Below is a small trained network, with its code and all its weights. Each question gives an input and a class and asks what happens when units are switched off, that is, made to give their printed mean instead of their output.

import numpy as np


def w(rows, s, z=0):
    codes = np.array(rows[::2]) - 128.0
    scale = np.full(codes.shape[1], s)
    scale[-1] = z or s
    return codes * scale


def norm(h):
    return h / np.sqrt((h * h).mean(-1, keepdims=True) + 1e-5)


def f(y):
    return y / 2 * (1 + np.tanh(0.7978845608 * (y + 0.044715 * y**3)))


def log_softmax(a):
    a = a - a.max(-1, keepdims=True)
    return a - np.log(np.exp(a).sum(-1, keepdims=True))


def net(x, mask):
    res = np.array(x, float).reshape(1, 7) / 4 @ E
    u = 0
    for l in range(4):
        y = f(norm(res) @ A[l][:, :-1].T + A[l][:, -1])
        res = res + np.where(mask[u : u + 5], y, B[l][:, -1]) @ B[l][:, :-1]
        u += 5
    return log_softmax(norm(res)[-1] @ U[:, :-1].T + U[:, -1])


A, B = {}, {}
E = w([
[166,195,182,196,186,199,150],'x0',
[192,187,57,192,142,163,134],'x1',
[145,175,81,191,168,164,196],'x2',
[155,59,125,177,52,100,146],'x3',
[219,172,161,70,117,166,113],'x4',
[227,77,112,145,179,64,128],'x5',
[76,121,90,165,124,165,2],'x6',
],0.00057)
A[0] = w([
[144,234,161,29,155,140,250,8],'0.n1',
[20,103,197,53,74,125,115,68],'0.n2',
[199,104,180,107,188,127,7,38],'0.n3',
[156,67,147,120,30,56,139,85],'0.n4',
[88,92,67,145,27,68,171,70],'0.n5',
],0.0022,0.0015)
B[0] = w([
[228,51,251,124,134,239,98,157],'0.n1',
[61,153,72,69,213,56,132,254],'0.n2',
[221,237,234,52,202,184,233,81],'0.n3',
[165,92,67,106,79,174,77,152],'0.n4',
[174,89,188,129,163,207,56,143],'0.n5',
],0.0015,0.00048)
A[1] = w([
[105,213,124,130,125,190,51,88],'1.n1',
[115,159,148,154,138,142,83,99],'1.n2',
[183,64,156,67,76,63,139,131],'1.n3',
[190,82,181,103,137,104,255,59],'1.n4',
[241,150,119,191,133,183,144,3],'1.n5',
],0.0029,0.0016)
B[1] = w([
[173,25,95,115,51,146,95,222],'1.n1',
[176,113,124,105,94,153,145,128],'1.n2',
[156,70,93,167,85,130,181,253],'1.n3',
[159,135,123,138,102,175,6,202],'1.n4',
[74,125,140,41,121,91,106,150],'1.n5',
],0.0024,0.00052)
A[2] = w([
[213,128,148,70,60,145,115,119],'2.n1',
[158,175,252,84,190,148,70,110],'2.n2',
[174,177,225,115,181,198,158,63],'2.n3',
[64,41,49,150,91,73,83,117],'2.n4',
[218,161,131,171,117,167,169,4],'2.n5',
],0.003,0.0024)
B[2] = w([
[102,119,111,213,127,185,67,183],'2.n1',
[207,145,148,93,155,184,228,196],'2.n2',
[159,140,212,24,177,151,181,160],'2.n3',
[187,170,227,54,133,154,145,253],'2.n4',
[32,95,180,7,87,136,93,90],'2.n5',
],0.0019,0.0016)
A[3] = w([
[5,193,116,1,159,103,23,7],'3.n1',
[24,112,182,41,251,115,214,14],'3.n2',
[233,55,139,189,60,160,82,78],'3.n3',
[125,223,41,97,93,219,59,69],'3.n4',
[206,29,153,107,117,2,186,22],'3.n5',
],0.0025,0.0019)
B[3] = w([
[97,189,234,117,26,88,21,116],'3.n1',
[208,129,167,113,50,184,29,166],'3.n2',
[175,85,106,178,68,215,11,254],'3.n3',
[214,11,153,156,58,160,78,167],'3.n4',
[73,13,75,50,4,165,176,126],'3.n5',
],0.0028,0.00076)
U = w([
[250,6,9,249,4,251,4,195],'0',
[4,251,251,6,5,4,4,93],'1',
[252,250,252,5,251,252,251,165],'2',
[9,250,11,252,251,5,250,146],'3',
[8,4,4,5,8,6,252,6],'4',
],0.0041,0.0021)

Each question gives the input, the list of numbers given to net, and the class t.
The units are the neurons (one row each of A and B). Each row of codes is followed by its name. A weight is (code - 128) times the scale printed after its matrix; where a second scale follows, it is the last column's (A, B and U).
mask holds one flag per neuron, layer by layer. A switched-off neuron (its flag False) gives its mean, the last column of its row in B, instead of its output. The means were averaged over made-up inputs and are rounded, as every weight is.
A unit's drop is (log p(t) with every unit on - log p(t) with that unit switched off) / (log p(t) with every unit on - log p(t) with every unit switched off).
The circuit of an input: a set's keep is (log p(t) with only the set's units on - log p(t) with every unit switched off) / (log p(t) with every unit on - log p(t) with every unit switched off). Starting from the 12 units with the biggest drops (on a tie, the unit counted first), units are removed one at a time, each time the one whose removal leaves the highest keep (on an exact tie, the one counted first), for as long as the keep stays at least 0.8.
circuit, biggest first: the units of the circuit, biggest drop first
top k neurons: the k neurons with the biggest drops, biggest first
k most important neurons of layer l: the k neurons of layer l with the biggest drops, biggest first
drop of u: that unit's drop, to one decimal
input [-5,4,-2,0,-4,8,7], class 4: circuit, biggest first : 1.n4; 3.n5
input [1,-7,-4,4,-5,0,7], class 1: top 2 neurons : 2.n4; 3.n1
input [-1,-8,-5,-6,6,2,4], class 2: top 2 neurons : 0.n3; 2.n2
input [-5,2,-7,1,6,-8,-5], class 0: 2 most important neurons of layer 1 : 1.n5; 1.n3
input [2,3,-8,1,-8,6,-2], class 4: 2 most important neurons of layer 2 : 2.n1; 2.n4
input [-8,6,1,-7,-3,-2,5], class 1: circuit, biggest first : 3.n1
input [0,-4,5,3,0,-8,6], class 1: circuit, biggest first : 3.n1; 1.n3
input [1,6,1,-6,3,-2,1], class 0: top 3 neurons : 1.n1; 3.n4; 2.n4
input [3,2,5,-4,-3,3,1], class 3: top 3 neurons : 2.n4; 0.n5; 0.n3
input [1,2,-8,-2,-8,8,5], class 4: top 2 neurons : 3.n5; 2.n1
input [-8,-4,1,-5,5,8,-4], class 0: top 2 neurons : 1.n4; 3.n3
input [-8,4,1,0,-4,-2,4], class 1: circuit, biggest first : 2.n4; 3.n1
input [-7,5,2,1,-7,6,3], class 4: circuit, biggest first : 3.n5; 2.n4
input [-6,3,-5,1,6,-5,-3], class 0: top neuron : 2.n1
input [4,-5,8,-1,-6,-8,6], class 3: 2 most important neurons of layer 1 : 1.n5; 1.n4
input [-6,4,-4,3,-8,5,3], class 4: 3 most important neurons of layer 1 : 1.n4; 1.n1; 1.n2
input [7,-4,2,1,-2,-6,6], class 3: top 2 neurons : 1.n4; 0.n4
input [7,-7,-3,6,6,8,6], class 2: 2 most important neurons of layer 1 : 1.n1; 1.n5
input [-6,5,2,1,-7,7,4], class 3: 3 most important neurons of layer 2 : 2.n3; 2.n2; 2.n5
input [8,4,-7,-3,-2,6,6], class 2: circuit, biggest first : 0.n3
input [-2,8,5,-5,3,-7,-1], class 0: top 2 neurons : 1.n1; 3.n4
input [-7,7,-5,-8,-8,2,6], class 1: top 2 neurons : 3.n1; 2.n4
input [4,5,-2,-1,-5,8,5], class 3: drop of 0.n1 : 0.1
input [6,5,3,7,-5,4,-4], class 3: drop of 1.n1 : 0.9
input [-2,-3,3,-2,-8,8,7], class 3: drop of 1.n1 : 0.2
